(in the rows, 100 means zero)
Known rows:
85	86	83	102	89	112	117	92	84	138	100	100	100	116	94	101	117	118	79	133	77	88	98	101	82	97	66	112	98	105	130	104	104	126	117	125	111	81	106	91	104	110 : drupekur
96	90	88	104	88	126	108	92	77	134	104	103	108	117	105	107	112	105	82	131	75	102	89	88	77	105	68	110	97	101	139	110	106	121	123	127	117	83	106	87	99	105 : festo
101	88	110	110	78	97	80	94	66	92	94	129	96	79	126	71	116	125	94	122	106	99	90	133	106	67	56	99	132	98	117	103	89	115	79	113	123	96	136	125	94	113 : vesken
80	91	97	106	86	100	89	78	87	126	100	96	97	98	114	121	91	117	75	133	87	74	96	109	83	104	64	95	104	101	125	89	90	109	110	120	112	87	99	105	108	125 : daklak
91	88	89	102	97	115	111	96	82	134	96	100	93	116	102	105	113	115	78	133	81	94	95	100	81	96	68	114	96	103	134	105	92	120	116	123	112	81	97	92	102	109 : treklun
90	88	84	95	94	103	106	87	83	121	101	103	87	108	110	105	105	112	78	124	80	89	97	96	75	103	68	107	99	109	129	98	91	114	124	129	117	76	98	93	95	114 : piflim
87	87	87	99	92	108	104	90	82	126	102	101	91	109	108	107	106	113	78	128	81	90	95	101	77	101	69	109	97	105	131	99	90	114	121	127	117	77	94	93	97	114 : gurazar
75	93	88	102	79	86	98	60	91	130	103	105	102	101	111	113	91	116	81	133	90	64	104	103	78	105	61	93	106	110	118	84	109	120	111	118	107	89	110	105	112	123 : stetrok
78	91	76	98	82	96	115	84	85	134	100	101	97	109	100	108	106	115	77	128	80	84	105	107	72	93	68	105	103	114	131	101	108	118	116	130	114	79	104	100	100	115 : zaklom
81	92	81	99	83	104	104	92	79	125	101	97	90	102	109	121	96	112	75	127	86	89	96	114	68	93	69	104	103	108	138	101	94	106	116	134	118	75	96	104	92	118 : zerem
91	85	86	95	99	107	116	88	87	131	97	101	88	116	108	97	111	109	81	128	79	91	95	92	75	103	67	113	95	106	127	100	92	119	124	123	112	79	96	88	101	106 : treme
81	92	74	106	47	111	88	63	76	112	108	146	130	112	105	72	106	105	85	126	110	122	83	121	76	86	75	102	114	118	134	99	119	124	94	112	114	88	86	103	93	92 : nuklema
86	91	75	95	85	101	114	77	85	132	103	110	100	115	102	102	110	113	80	128	80	87	102	94	73	102	68	108	101	118	129	98	110	124	120	127	114	78	104	90	101	111 : kloklegi
86	88	84	106	88	113	120	87	80	134	102	97	98	121	89	93	119	114	88	134	77	82	95	104	74	94	64	114	78	89	134	98	104	128	126	128	106	83	104	85	98	106 : zugor
77	107	70	107	94	77	88	84	71	122	113	129	91	84	81	83	123	124	97	134	74	56	127	113	75	77	78	102	57	101	135	94	98	129	125	125	118	77	90	102	87	141 : nives
89	91	84	100	88	103	107	86	82	128	102	102	98	106	110	103	108	104	85	125	72	89	100	89	72	104	70	104	98	108	128	102	102	112	126	127	119	82	102	93	97	112 : fogo
88	86	81	96	90	104	119	84	85	131	100	102	96	117	100	95	116	115	82	127	76	84	100	91	79	101	66	110	98	110	125	99	107	126	123	126	111	80	109	87	102	108 : brudol
85	75	94	112	78	115	116	86	87	114	109	93	102	90	109	113	116	97	90	152	100	81	123	90	80	100	58	113	91	125	130	120	95	100	124	133	127	91	103	71	93	112 : fluze
76	80	86	107	57	101	107	82	81	113	101	111	112	108	106	61	125	111	87	123	94	108	87	127	87	79	71	106	112	101	119	97	103	115	99	113	113	95	92	104	97	91 : pokir

Facts:
klaflu Θ:sakun, bremir, dadrabrum, diflidrol λ:391
drufes Θ:zeplam λ:546 ζ:mevuk, plebedes, zaklom
stobaru λ:391
nuklema Θ:festo, siklal, stabun λ:391
dropek λ:391 ζ:drebral
trezu λ:569 ζ:pliklem Ω:fliklevi, gileflek, skoro
gaki λ:569 ζ:stoplas
skoro λ:391 ζ:borar Ω:treklun, triklum
milam Θ:daklak, grugra, stoplas, flenel λ:569 ζ:nives, rebroski
skilin Θ:pitron, zeflom, pobrelal λ:546
zuflosek λ:546 ζ:baplo Ω:borar
flenel λ:569 ζ:stetrok, drastes Ω:skoro
dadro Θ:museke, rubam, verer, kepa, kigedo λ:779 Ω:brakul
stutrol Θ:tipa, tifupla, rumusel, niklo λ:546
dreti λ:391 ζ:stobaru
dremos λ:391 Ω:gileflek, triklum
bropal λ:546
drastim λ:779
grobe λ:546 ζ:druklo Ω:plebedes
pliklem λ:569
lume λ:546
fabun λ:779 Ω:stabir
zeplam λ:546 ζ:grupirem, zerem
sakun λ:546
lires λ:569
drupekur λ:391 ζ:kamir
meko λ:546 ζ:stetrok, nubetru, vesken Ω:kigedo, breflos
klizem λ:546 ζ:vebrik
zatam λ:546
skemun Θ:rubam, nivom, tifupla, plani, goskik λ:391 ζ:stoplas, guzon Ω:fliklevi
stoplas λ:546
vunel λ:569 ζ:bropal, skebrol Ω:stume
pokir Θ:stople, klomos λ:391
staklom λ:546 Ω:pagisam
kiba λ:546 Ω:zugor, triklum, kigedo
flanul Θ:drenun, goskik, pobrelal λ:391 Ω:gurazar
steki Θ:zuflosek, plavun λ:546 ζ:mebus
modrum λ:546 Ω:lubrufek, zaklom
trugre λ:546
fluror λ:779 ζ:museke
drenun λ:391
viziklem λ:391
trezul Θ:bidi, ribas, staklom λ:779 Ω:nubetru
bredrar λ:391
zeflom λ:569 ζ:brogrur
diflidrol λ:569 ζ:stotol Ω:druklo, pibrikan
zaklom λ:391 Ω:fliklevi, staklom
baplo λ:779 Ω:triklum
diflik λ:391 ζ:dadro
festo λ:779 ζ:plaso, zerem
treme λ:569 ζ:pliklem Ω:fliklevi, skoro
ribas λ:779 ζ:daklak
ploko Θ:klomor, dremos, nives, ribas, kigedo λ:546
kletel Θ:modrum, dafligri, gravo, stabun λ:569
zatrak Θ:bidi, mapli, grupirem, pitron, dadrabrum λ:569
bristel λ:546 ζ:gobrek Ω:trezu, breflos
niska Θ:zugor, zatam λ:546 Ω:gurazar, baplo, triklum
rumusel λ:546 ζ:pliklem
mevuk Θ:stetrok, fogo, skotim, lasu λ:569
nutras λ:779 ζ:dreke Ω:staklom
planinem λ:546 Ω:vesken
rebeklo λ:546 Ω:rubril
dadrabrum λ:391 ζ:zerem
padroska λ:546 Ω:lubrufek
flufis Θ:klomor, plazu, trezu, ribas λ:546 ζ:nives Ω:fliklevi, nubetru
plefos λ:546 Ω:bidi, breflos
kepa λ:569
drabru λ:569 ζ:stetrok, stople
nubetru Θ:gruzo, drenun, mebus λ:391 Ω:fliklevi, gileflek
zeska Θ:drebral λ:779
stume λ:779 Ω:midok, treklun, niska, triklum
skotim λ:546
plefi λ:546 Ω:lubrufek
broka λ:391 ζ:natis Ω:staklom
niklo λ:546 ζ:stoda
stabir Θ:planinem, triklum λ:779
drebral λ:546
klomor λ:391 ζ:nema
piflim λ:546 Ω:fliklevi
triklum λ:569 Ω:nubetru
siklal λ:546
sodudro λ:779 Ω:fliklevi, triklum
stoda Θ:klizem, kloklegi, stabun, tritre, lasu λ:546
pagor λ:569 Ω:gruzo
skibrik Θ:sodudro, museke, plani, gitro, drastim λ:546
midok λ:546 Ω:kiba
grupirem λ:779
museke λ:546
mapli λ:779
kigedo λ:546 Ω:fliklevi, nubetru
treklun λ:569 ζ:stabir
pitron λ:391 ζ:deskuflak
truplik λ:569 Ω:druklo
grugra λ:391 ζ:stobaru
fliklevi Θ:druklo, staklom λ:391
borar λ:779
gruzu λ:546 ζ:stefle, nuklema
vesken Θ:baplo, ribas λ:546
mula λ:779 ζ:stabir
plaso Θ:zeplam, treku λ:569
libran λ:391 ζ:sakun Ω:pagisam
kedrotak λ:569 ζ:dremos, dadro, siklal
tritre λ:391
zuge λ:391 Ω:gileflek, staklom
plebedes λ:391 Ω:fliklevi, nubetru
firak Θ:midok, truplik, tipa, nives, staklom, zeflom λ:779
duti λ:569
muger λ:569
nives λ:391 Ω:fabun
skebrol λ:546
zazil λ:779
stabun λ:391 Ω:lubrufek, staklom
plani λ:569
bodreger λ:569 ζ:tipa Ω:fliklevi, skoro
geplol λ:569 ζ:zatrak, breflos Ω:zuge
zapus Θ:treme, kebren, skotim λ:546
drastes Θ:dafligri, klizem, segan λ:546 Ω:fliklevi
nema λ:546
brobu λ:391 ζ:guzon
lubrufek Θ:mula, geplol, dadrabrum, trezu, triklum λ:779 ζ:trugre Ω:gileflek
vagom Θ:zatam, ribi λ:546 ζ:zatam, zazil
lozu Θ:pagor, skebrol λ:546
femil λ:779
pibrikan Θ:broka, grobe, drastim λ:779 Ω:bodreger, breflos
zanor λ:391 Ω:bremir
stotol λ:391 Ω:gileflek
pobrelal λ:569
plavun λ:391
fluze λ:779 Ω:niklo
tipa λ:569
vebrik Θ:lume, viziklem λ:546 Ω:pagisam, breflos, vesken
ratrutol Θ:gigak, goros λ:569
zugor λ:391 ζ:zazil, mibral Ω:stabir
boroklos Θ:daklak, truplik, drebral λ:391 ζ:vudrodrin
kebren λ:546
kloklegi λ:391 Ω:modrum
teflum Θ:fabun, kinon, mebus, bremir λ:546 ζ:muger, drotrir
bidi λ:391 ζ:kiba, drebral
plazu λ:569 ζ:viziklem
gigak λ:779 Ω:kiba
gravo λ:779 ζ:plefi, goros, drastim
gileflek λ:391 ζ:kamir Ω:fliklevi
stefle Θ:klomor, brobu λ:779
goskik λ:569
brogrur Θ:dremos, verer, bidi, vudrodrin, kepa, goros λ:391
deskuflak Θ:lidur λ:391
stusir Θ:flomabron λ:569 ζ:drastes Ω:skemun
klotrabu λ:779 ζ:drenun, dafligri
zerem λ:546
gobrek Θ:lume, lonam, verer, viziklem, dadrabrum λ:546 Ω:druklo
ribi λ:546 ζ:skotim, natis
gitro λ:569 ζ:dafligri
goros λ:779
kinon λ:569 ζ:femil
brudol λ:391 ζ:kebren Ω:druklo, baplo
rubril Θ:dremos, grugra, diflik, nivom, tritre λ:546
bremir λ:779 Ω:skoro, kigedo
klomos λ:779 Ω:druklo
tifupla λ:391 ζ:viziklem, nives
rakli Θ:geplol, lires, gilu λ:391 ζ:pagisam
nupos Θ:gigak, grugra, vunel, grobe, bremir, bodreger, klotrabu λ:569
breflos λ:779 Ω:fliklevi, triklum
stople λ:546
mebus λ:391
fedo Θ:fluror λ:546 ζ:stople, goros
flomabron λ:569 ζ:brogrur
nivom λ:391 Ω:bristel
verer λ:546
segan λ:546
kamir λ:391
lidur λ:391 ζ:mibral Ω:baplo
vudrodrin λ:569
zote Θ:bodreger λ:779
dreke Θ:gurazar λ:779
lasu λ:546 Ω:plefi, fliklevi, rubril
bimas Θ:gruzo, fluror, sakun, ribas λ:779 ζ:bredrar
pagisam λ:569 Ω:gileflek
natis Θ:treme, bremir, nutras, diflidrol, breflos λ:391
rubam λ:391
gruplu Θ:duti, zatam λ:546
stetrok λ:391 Ω:rebroski
fogo λ:779 Ω:nubetru
fliba Θ:gaki λ:779
puzek Θ:plazu, stabun λ:391
daklak λ:546
lonam λ:569
brakul λ:779 ζ:gobrek, firak Ω:treklun, skemun
mibral Θ:muger, dropek, femil λ:569
plabrifes Θ:kinon, kebren, mapli, plazu, plavun λ:391 ζ:stabir Ω:fliklevi, treklun, kinon
treku λ:546
drotrir λ:569
gurazar λ:546 Ω:triklum, breflos
druklo λ:569 Ω:treklun
rebroski Θ:stetrok, kedrotak λ:779 Ω:fliklevi, triklum
gilu λ:546 ζ:daklak, trugre, stople Ω:fliklevi, treklun, gileflek
dafligri λ:546
guzon Θ:baplo, libran λ:546 Ω:zaklom
gruzo λ:546

Rows:
No name comes twice in this set of rows, the named rows included.
95	88	89	98	99	105	104	100	78	120	98	102	84	101	109	105	110	119	80	124	80	89	100	103	84	93	64	109	106	107	129	104	88	115	116	130	121	77	113	99	94	118 => staklom
82	84	92	108	60	98	98	94	72	103	97	110	108	90	118	65	122	104	93	118	88	109	88	129	86	72	73	100	116	99	121	103	99	100	100	117	124	93	100	114	90	98 => firak
63	91	73	102	86	84	99	94	89	137	104	104	100	96	89	97	124	125	75	133	67	76	122	108	90	89	80	101	92	121	124	100	95	116	116	119	121	79	80	102	103	130 => viziklem
87	91	88	104	86	110	104	95	79	132	102	99	103	105	106	110	111	108	82	130	73	92	98	99	78	98	71	105	99	104	135	106	101	112	121	127	120	83	104	98	100	113 => mapli
81	94	80	99	89	98	105	90	83	133	97	102	91	101	105	116	100	113	77	130	88	86	101	113	67	91	71	104	101	112	136	103	96	108	113	128	114	78	92	107	99	119 => pliklem
100	91	86	102	96	109	112	99	74	132	99	115	98	109	96	99	121	122	82	131	82	91	103	101	89	88	60	113	106	111	134	111	108	134	109	128	118	80	129	97	99	114 => klomor
92	84	87	96	96	109	111	88	84	123	100	97	88	114	111	99	109	112	79	124	76	91	93	92	78	107	68	111	97	103	125	97	89	115	126	127	117	78	96	87	97	108 => grobe
93	87	91	102	93	117	111	95	81	131	101	98	100	112	106	101	118	107	84	128	68	94	95	88	80	103	69	109	97	102	130	107	100	117	126	126	118	84	105	88	101	109 => brakul
75	76	92	104	61	103	101	83	85	102	101	102	101	107	116	61	116	105	85	118	92	111	79	124	85	88	75	105	107	93	116	89	86	100	109	113	114	93	72	100	94	89 => niska
73	85	84	101	81	105	108	91	87	129	101	85	91	109	106	113	101	110	73	126	80	90	92	112	72	100	72	105	97	101	131	96	88	102	123	128	114	78	78	97	97	111 => zatam
71	82	84	106	54	96	106	81	80	111	100	113	111	103	107	64	120	111	86	122	95	106	89	131	84	76	73	102	114	104	120	96	106	111	99	113	113	92	90	108	95	94 => deskuflak
95	101	67	97	75	117	94	58	79	132	113	147	121	123	100	108	96	106	77	133	97	104	96	81	67	112	71	107	102	132	141	101	126	141	115	123	115	76	99	87	98	107 => stabun

Now the same elements, written a new way:
Known rows:
95	100	100	101	99	97	104	108	98	100	102	97	100	98	97	94	101	99	102	97	97	107	108	102	92	97	98	96	101	96	95	96	98	101	95	98	100	97 : dremos
95	100	100	99	100	107	112	99	98	100	103	96	100	99	101	93	101	99	97	96	98	96	101	94	99	96	99	106	99	105	97	104	99	102	95	99	100	102 : drotrir
110	100	100	99	100	95	91	97	113	99	97	107	99	102	102	102	96	102	96	103	111	96	96	93	106	106	104	105	98	115	101	108	100	97	96	98	100	97 : milam
109	99	99	99	99	96	98	101	98	99	98	96	100	102	103	93	95	104	103	96	98	104	100	116	97	100	99	99	101	88	91	96	101	101	103	97	100	100 : drupekur
108	99	99	101	99	96	99	101	98	99	97	96	100	101	103	94	94	103	102	96	98	105	100	116	94	99	99	100	102	88	90	96	102	101	102	96	100	101 : brobu
96	100	100	99	103	97	98	97	108	100	97	109	100	98	99	108	102	99	96	105	110	92	96	93	103	104	99	102	98	116	108	108	98	95	96	103	100	97 : mibral
95	100	100	99	99	100	102	103	97	99	101	96	100	98	97	95	102	99	99	98	96	107	105	97	103	96	99	95	102	94	96	96	98	103	95	96	100	99 : klomos
96	101	101	99	100	99	92	96	98	99	97	108	100	99	98	120	100	99	99	112	99	97	96	93	104	104	99	95	99	101	111	96	98	94	110	100	99	97 : fliba
107	100	100	99	99	95	95	108	98	99	103	96	100	102	97	93	95	101	101	97	97	108	105	110	101	99	99	96	101	92	91	96	99	105	96	96	105	98 : broka
95	100	100	100	99	101	103	102	97	99	100	96	100	99	97	94	102	99	99	98	96	107	105	98	102	96	99	95	102	94	96	95	98	102	96	96	100	99 : sodudro
110	100	99	99	99	96	99	100	98	99	98	96	100	102	103	93	94	104	102	96	98	106	99	117	99	101	99	99	100	89	91	96	100	103	104	96	100	99 : tifupla
94	100	100	107	98	96	101	106	97	99	101	96	103	98	97	94	95	100	102	98	97	98	108	94	114	100	97	96	100	88	95	101	98	113	116	101	100	108 : stabun
95	100	100	101	99	97	103	108	98	100	103	98	100	98	97	94	103	99	103	97	97	105	109	100	99	97	98	95	100	95	96	96	98	103	95	97	101	97 : stotol
96	100	100	99	100	108	106	97	97	99	98	96	100	99	100	94	99	99	100	97	97	105	101	103	99	96	99	96	102	90	96	95	98	96	99	96	99	100 : goros
95	100	100	102	100	102	105	104	97	100	100	98	101	98	99	94	101	100	103	97	97	101	106	103	96	97	98	96	100	90	98	96	98	99	100	99	100	99 : plebedes
95	100	100	99	100	106	108	99	98	102	101	95	100	98	100	93	103	99	100	97	97	98	101	98	96	97	99	99	99	99	101	99	100	107	96	99	100	99 : kiba
95	100	99	100	100	104	111	101	99	100	104	96	100	98	99	93	101	99	96	97	98	97	102	93	100	96	99	105	99	106	94	105	99	103	94	99	100	102 : pagisam
108	100	99	99	99	96	97	101	98	99	98	96	100	102	103	93	94	103	103	96	98	103	100	115	98	99	99	100	101	88	92	96	100	101	103	97	100	100 : dropek
107	100	100	100	99	96	97	102	98	99	99	96	100	101	101	93	95	103	102	96	98	104	101	114	97	99	99	98	101	88	91	96	101	102	101	96	100	100 : skoro

Rows:
No name comes twice in this set of rows, the named rows included.
107	100	100	99	98	96	95	103	98	98	101	96	99	104	97	94	95	100	97	97	96	110	101	107	104	96	100	95	103	92	90	96	98	103	95	96	100	100 => nutras
95	100	100	101	100	103	106	99	97	99	98	96	100	98	97	96	95	99	98	98	97	109	101	103	91	96	99	96	105	90	92	96	98	96	96	97	99	101 => baplo

The same elements again, as new rows of numbers:
Known rows:
90	105	100	99	103	107	119	105	109	98	95	95	99	113	103	93	89	104	117	88	99	99	93	98	99	104	100	94	91	97	105	92	91	96	105 : boroklos
104	107	102	95	99	99	102	98	92	94	101	95	101	97	109	103	99	97	97	104	100	104	97	102	100	97	105	111	97	102	94	96	102	104	99 : zeflom
87	107	100	122	121	120	95	103	122	124	106	93	62	116	120	68	88	71	110	106	98	101	113	102	137	74	108	68	125	93	94	92	99	63	94 : vesken
86	105	97	108	112	110	108	104	113	110	101	93	89	108	105	88	91	95	106	100	101	93	106	100	105	99	106	88	102	93	101	99	96	84	100 : firak
109	91	98	101	97	88	89	99	100	97	100	105	103	91	97	105	106	104	96	102	99	104	98	101	99	96	89	90	106	105	105	103	103	107	102 : lasu
94	113	103	100	100	104	112	105	101	98	90	94	97	100	112	92	93	98	112	95	102	101	92	98	101	93	93	87	96	104	104	99	91	96	105 : stusir
103	110	105	98	93	98	96	98	87	93	98	101	106	96	105	104	102	102	95	103	102	105	97	99	97	96	101	107	97	104	95	105	98	102	100 : vunel
102	98	99	99	97	97	90	97	95	98	106	105	106	92	94	106	108	102	93	105	100	98	102	98	99	100	95	103	103	102	103	109	103	104	98 : fogo
93	104	99	99	104	105	114	103	105	97	98	96	98	111	104	95	92	102	112	92	99	101	94	98	101	103	100	96	95	97	104	93	96	97	104 : rakli
107	101	99	97	100	96	98	96	96	90	104	98	105	99	105	106	99	103	98	104	98	106	95	101	100	97	102	107	97	102	98	98	105	106	99 : zuflosek
110	89	99	98	98	93	92	98	100	100	103	102	102	94	98	105	103	103	92	105	98	101	101	105	97	103	98	104	103	101	97	99	107	108	99 : segan
94	96	97	103	103	102	106	104	111	105	96	98	96	108	96	94	96	103	108	92	100	95	100	100	101	107	99	92	99	97	104	94	96	97	104 : deskuflak
105	101	106	98	90	104	91	100	93	105	92	104	100	95	101	98	104	95	90	105	104	97	107	101	98	95	103	102	102	99	92	107	100	97	97 : druklo
88	100	97	100	106	104	115	107	111	107	92	93	101	103	98	94	92	105	107	93	100	91	101	102	92	108	98	90	94	96	106	99	93	96	104 : zeska
104	107	102	96	95	100	98	97	90	91	105	104	104	99	105	104	103	98	99	104	101	106	96	95	105	94	100	105	98	104	101	103	101	103	100 : bristel
108	91	100	99	96	91	90	98	99	99	102	106	102	89	96	106	107	100	95	103	98	101	100	102	101	96	91	97	106	106	104	103	104	108	100 : modrum
100	100	98	101	99	94	91	94	92	107	112	102	108	94	89	102	104	103	92	103	102	101	100	97	98	107	104	114	101	100	95	104	104	100	101 : fabun
101	96	98	97	100	99	96	98	97	99	105	101	105	96	93	106	104	103	91	103	100	96	103	101	94	107	103	110	98	98	100	104	105	105	99 : drastim
103	105	101	97	96	100	96	96	92	89	108	107	106	105	101	104	104	102	100	100	100	107	94	93	107	95	99	105	98	100	101	102	100	103	101 : lidur

Rows:
No name comes twice in this set of rows, the named rows included.
98	100	97	99	104	102	113	104	107	98	95	93	99	103	110	93	87	99	114	96	97	104	92	102	101	96	94	86	95	100	104	91	94	97	104 => steki
103	101	105	97	93	97	93	100	93	104	98	103	98	87	95	104	109	93	93	101	104	98	105	100	98	99	100	108	103	106	99	104	102	106	97 => pagisam
96	100	100	102	101	100	107	106	106	106	90	92	96	97	104	95	94	101	104	96	101	97	99	105	94	102	99	91	99	100	99	97	96	97	102 => mibral
96	104	99	101	97	98	94	97	93	103	106	104	108	96	90	104	106	105	94	100	105	98	101	95	97	107	101	110	100	101	100	108	101	99	101 => gigak
103	97	99	99	96	101	90	99	96	96	100	105	106	99	97	105	107	105	88	107	102	97	104	98	95	99	100	101	100	99	100	110	101	101	99 => klomos
115	82	97	98	98	89	89	99	104	99	100	101	104	90	100	102	98	103	95	105	96	104	95	108	101	97	90	92	101	102	100	94	106	107	101 => dafligri
101	103	100	107	102	97	86	95	99	102	117	106	96	103	97	96	102	100	92	103	103	105	100	97	112	102	109	106	109	97	92	98	106	95	100 => nives
102	103	103	102	94	101	91	101	95	99	91	101	100	97	101	103	104	104	91	105	103	98	105	101	92	98	100	99	101	100	95	110	98	100	99 => truplik
82	110	101	101	101	104	124	111	107	108	81	90	99	101	97	95	93	107	110	86	103	88	101	101	81	116	100	100	91	99	104	100	88	98	105 => nupos
97	84	76	100	100	111	103	98	113	89	75	94	99	121	105	85	84	98	133	94	83	120	87	95	92	83	75	73	110	111	107	100	83	92	93 => plabrifes
103	105	101	96	99	99	98	95	94	89	112	106	100	104	101	105	106	97	100	101	100	107	98	95	111	95	101	106	102	102	102	100	103	104	97 => libran
81	117	104	95	105	116	125	104	103	103	98	94	98	106	108	90	93	91	117	92	102	94	98	93	105	97	102	94	91	99	110	98	90	92	103 => lubrufek
103	105	102	94	97	98	102	96	94	86	112	105	104	101	100	109	106	100	101	98	100	105	96	94	106	99	101	110	100	104	103	100	104	108	100 => broka
105	90	88	87	86	116	97	90	86	90	77	97	106	106	97	97	96	85	109	105	92	114	101	95	79	90	97	119	103	111	91	109	94	103	84 => treklun
100	100	101	96	93	103	95	97	91	102	104	106	106	93	90	103	108	97	92	102	103	95	105	98	97	104	101	110	99	100	101	109	102	103	99 => breflos

